Below are the code and all the weights of a small trained network. Each question names an input and a class and asks about switching units off, where a switched-off unit gives its printed mean instead of its output.

import numpy as np


def w(rows, s, z=0):
    codes = np.array(rows[::2]) - 128.0
    scale = np.full(codes.shape[1], s)
    scale[-1] = z or s
    return codes * scale


def f(y):
    return y / 2 * (1 + np.tanh(0.7978845608 * (y + 0.044715 * y**3)))


def log_softmax(a):
    a = a - a.max(-1, keepdims=True)
    return a - np.log(np.exp(a).sum(-1, keepdims=True))


def net(x, mask):
    res = np.array(x, float).reshape(1, 6) / 4 @ E
    y = f(res @ A[0][:, :-1].T + A[0][:, -1])
    res = res + np.where(mask, y, B[0][:, -1]) @ B[0][:, :-1]
    return log_softmax(res[-1] @ U[:, :-1].T + U[:, -1])


A, B = {}, {}
E = w([
[125,130,91,114,156,137,120,74,150,114,141,81],'x0',
[147,175,100,111,122,110,101,234,150,139,6,81],'x1',
[114,107,122,119,97,175,124,38,176,134,160,119],'x2',
[96,131,2,63,70,77,32,135,116,177,177,71],'x3',
[104,132,216,157,99,232,122,36,254,208,141,124],'x4',
[132,131,129,112,162,121,168,141,125,91,164,167],'x5',
],0.01)
A[0] = w([
[136,105,65,113,114,121,117,77,115,130,139,142,4],'n0',
[129,161,127,130,158,92,113,171,136,164,43,102,144],'n1',
[122,139,127,121,105,131,108,224,147,155,4,113,88],'n2',
[129,123,203,130,93,201,135,16,191,180,149,138,146],'n3',
[148,90,127,127,94,159,111,115,123,151,97,120,20],'n4',
[132,114,248,156,208,142,193,148,115,55,84,176,113],'n5',
[113,126,180,131,133,171,130,66,164,173,162,133,68],'n6',
],0.017,0.0021)
B[0] = w([
[131,131,104,141,134,106,136,104,92,110,146,124,160],'n0',
[120,117,129,124,111,136,124,202,171,149,149,143,189],'n1',
[131,126,97,139,137,126,119,209,170,137,91,105,214],'n2',
[127,100,157,152,126,164,120,69,233,143,191,137,254],'n3',
[137,127,140,127,166,129,146,152,162,124,156,144,144],'n4',
[145,161,188,98,135,131,166,101,5,92,26,149,251],'n5',
[100,125,146,138,111,144,98,76,153,166,133,117,205],'n6',
],0.014,0.03)
U = w([
[144,140,123,134,135,155,128,217,202,150,107,65,61],'0',
[159,170,212,120,142,197,196,100,108,111,73,131,91],'1',
[80,100,10,94,117,51,100,67,89,85,254,70,249],'2',
[85,102,196,177,118,228,132,13,230,163,177,119,94],'3',
],0.0079,0.0021)

Each question gives the input, the list of numbers given to net, and the class t.
The units are the neurons (one row each of A and B). Each row of codes is followed by its name. A weight is (code - 128) times the scale printed after its matrix; where a second scale follows, it is the last column's (A, B and U).
mask holds one flag per neuron, in row order. A switched-off neuron (its flag False) gives its mean, the last column of its row in B, instead of its output. The means were averaged over made-up inputs and are rounded, as every weight is.
A unit's drop is (log p(t) with every unit on - log p(t) with that unit switched off) / (log p(t) with every unit on - log p(t) with every unit switched off).
The circuit of an input: a set's keep is (log p(t) with only the set's units on - log p(t) with every unit switched off) / (log p(t) with every unit on - log p(t) with every unit switched off). Starting from all 7 units, units are removed one at a time, each time the one whose removal leaves the highest keep (on an exact tie, the one counted first), for as long as the keep stays at least 0.8.
circuit, biggest first: the units of the circuit, biggest drop first
most important unit: the unit with the biggest drop
k most important neurons: the k neurons with the biggest drops, biggest first
drop of u: that unit's drop, to one decimal
input [-7,8,4,-7,-2,-5], class 0: most important unit	n2
input [4,-2,7,2,-4,4], class 2: circuit, biggest first	n5; n3
input [1,0,5,7,0,-6], class 2: circuit, biggest first	n3; n0
input [-1,3,8,-4,-3,-4], class 1: 2 most important neurons	n3; n6
input [-1,-5,7,-1,-7,-2], class 2: circuit, biggest first	n5; n3
input [1,-1,-8,8,-5,5], class 2: 2 most important neurons	n5; n0
input [-5,5,-8,-1,-4,5], class 0: 2 most important neurons	n2; n1
input [8,5,1,8,0,-1], class 0: 2 most important neurons	n1; n2
input [7,-2,6,1,-5,1], class 2: drop of n5	0.2
input [4,-3,-3,-7,2,3], class 1: drop of n5	6.2
input [3,-2,-7,-1,-8,-6], class 0: drop of n5	0.2
input [-5,8,-5,-1,-1,-1], class 0: drop of n3	0.0
